Below are the code and all the weights of a small trained network. Each question names an input and a target symbol and asks about switching units off, where a switched-off unit gives its printed mean instead of its output.

import numpy as np


def w(rows, s, z=0):
    codes = np.array(rows[::2]) - 128.0
    scale = np.full(codes.shape[1], s)
    scale[-1] = z or s
    return codes * scale


def norm(h):
    return h / np.sqrt((h * h).mean(-1, keepdims=True) + 1e-5)


def f(y):
    return y / 2 * (1 + np.tanh(0.7978845608 * (y + 0.044715 * y**3)))


def softmax(a):
    e = np.exp(a - a.max(-1, keepdims=True))
    return e / e.sum(-1, keepdims=True)


def log_softmax(a):
    a = a - a.max(-1, keepdims=True)
    return a - np.log(np.exp(a).sum(-1, keepdims=True))


def net(x, mask):
    ids = ['γζηθλσ'.index(c) for c in x.split()]
    T = len(ids)
    res = E[ids] + P[:T]
    u = 0
    for l in range(2):
        q, k, v = (norm(res) @ M[l].T for M in (Q, K, V))
        z = softmax(np.where(np.tri(T) > 0, q @ k.T / 2**0.5, -1e9)) @ v
        res = res + np.where(mask[u], z, O[l][:, -1]) @ O[l][:, :-1]
        u += 1
        y = f(norm(res) @ A[l][:, :-1].T + A[l][:, -1])
        res = res + np.where(mask[u : u + 4], y, B[l][:, -1]) @ B[l][:, :-1]
        u += 4
    return log_softmax(norm(res)[-1] @ U[:, :-1].T + U[:, -1])


Q, K, V, O, A, B = {}, {}, {}, {}, {}, {}
E = w([
[150,101,163,136],'γ',
[148,102,160,106],'ζ',
[157,128,190,59],'η',
[2,141,134,62],'θ',
[148,99,113,95],'λ',
[170,108,111,116],'σ',
],0.024)
P = w([
[130,251,145,121],'0',
[149,132,113,109],'1',
[143,106,105,109],'2',
[114,73,92,123],'3',
[140,87,101,108],'4',
[143,85,102,102],'5',
[141,82,111,105],'6',
[148,83,95,98],'7',
],0.012)
Q[0] = w([
[255,48,100,77],'0.h1',
[254,167,202,229],'0.h1',
],0.0084)
K[0] = w([
[1,235,109,110],'0.h1',
[109,47,153,97],'0.h1',
],0.008)
V[0] = w([
[115,193,101,255],'0.h1',
[254,95,136,122],'0.h1',
],0.0081)
O[0] = w([
[63,227,165,195,2],'0.h1',
[248,121,103,155,116],'0.h1',
],0.012,0.0051)
A[0] = w([
[201,164,210,2,219],'0.n1',
[70,84,221,130,138],'0.n2',
[16,103,120,55,251],'0.n3',
[135,79,38,115,51],'0.n4',
],0.0087,0.0018)
B[0] = w([
[75,106,149,130,254],'0.n1',
[113,166,1,53,151],'0.n2',
[156,91,13,64,246],'0.n3',
[80,173,185,212,194],'0.n4',
],0.009,0.0071)
Q[1] = w([
[215,211,154,255],'1.h1',
[33,88,33,75],'1.h1',
],0.0096)
K[1] = w([
[3,48,42,205],'1.h1',
[176,217,123,111],'1.h1',
],0.0068)
V[1] = w([
[26,118,247,141],'1.h1',
[191,42,114,62],'1.h1',
],0.011)
O[1] = w([
[97,7,115,151,79],'1.h1',
[36,195,160,161,248],'1.h1',
],0.015,0.011)
A[1] = w([
[174,120,121,68,254],'1.n1',
[148,96,12,147,117],'1.n2',
[195,133,253,254,224],'1.n3',
[48,52,106,147,161],'1.n4',
],0.0091,0.0056)
B[1] = w([
[223,53,112,91,225],'1.n1',
[9,49,184,187,152],'1.n2',
[206,47,103,254,254],'1.n3',
[150,173,209,177,218],'1.n4',
],0.0098,0.0053)
U = w([
[222,8,82,173,173],'γ',
[84,37,187,181,2],'ζ',
[109,49,238,110,39],'η',
[89,69,61,79,205],'θ',
[66,181,172,173,83],'λ',
[254,157,63,137,189],'σ',
],0.011,0.0042)

Each question gives the input, a string of symbols that net reads in full, and the target symbol t.
The units are the heads (2 rows each of Q, K, V and O) and the neurons (one row each of A and B). Each row of codes is followed by its name. A weight is (code - 128) times the scale printed after its matrix; where a second scale follows, it is the last column's (O, A, B and U).
mask holds one flag per unit, layer by layer, with each layer's heads first. A switched-off unit (its flag False) gives its mean, the last column of its rows in O or B, instead of its output. The means were averaged over made-up inputs and are rounded, as every weight is.
A unit's drop is (log p(t) with every unit on - log p(t) with that unit switched off) / (log p(t) with every unit on - log p(t) with every unit switched off).
The circuit of an input: a set's keep is (log p(t) with only the set's units on - log p(t) with every unit switched off) / (log p(t) with every unit on - log p(t) with every unit switched off). Starting from all 10 units, units are removed one at a time, each time the one whose removal leaves the highest keep (on an exact tie, the one counted first), for as long as the keep stays at least 0.8.
units of the circuit, in order: the units of the circuit, biggest drop first
k most important neurons: the k neurons with the biggest drops, biggest first
k most important neurons of layer l: the k neurons of layer l with the biggest drops, biggest first
drop of u: that unit's drop, to one decimal
input γ σ λ λ η θ, target γ: units of the circuit, in order	(1.h1; 0.h1)
input σ γ γ, target σ: units of the circuit, in order	(0.h1)
input γ θ σ γ ζ θ ζ, target γ: 2 most important neurons	(0.n3; 1.n1)
input γ λ ζ η, target γ: 2 most important neurons	(0.n4; 1.n1)
input λ θ ζ η, target θ: units of the circuit, in order	(0.h1; 0.n3)
input γ γ ζ, target γ: 2 most important neurons	(1.n3; 1.n2)
input θ η γ ζ ζ ζ ζ, target θ: 2 most important neurons of layer 0	(0.n2; 0.n3)
input θ θ σ, target θ: 2 most important neurons	(0.n3; 1.n3)
input γ λ σ θ θ λ η, target γ: 3 most important neurons	(0.n3; 0.n4; 1.n1)
input γ ζ γ, target γ: units of the circuit, in order	(0.h1; 1.n3)
input θ η λ ζ γ γ γ, target θ: units of the circuit, in order	(0.h1; 0.n2)
input σ γ η ζ σ γ θ γ, target σ: units of the circuit, in order	(0.h1; 1.h1; 0.n3)
input λ λ σ λ λ λ η, target λ: 2 most important neurons	(0.n1; 0.n3)
input σ θ γ σ θ ζ, target σ: units of the circuit, in order	(1.h1)
input σ λ ζ σ, target σ: drop of 0.h1	1.8
input σ γ θ θ γ σ γ η, target σ: drop of 0.n3	0.1
input η η λ, target η: drop of 0.n1	0.3
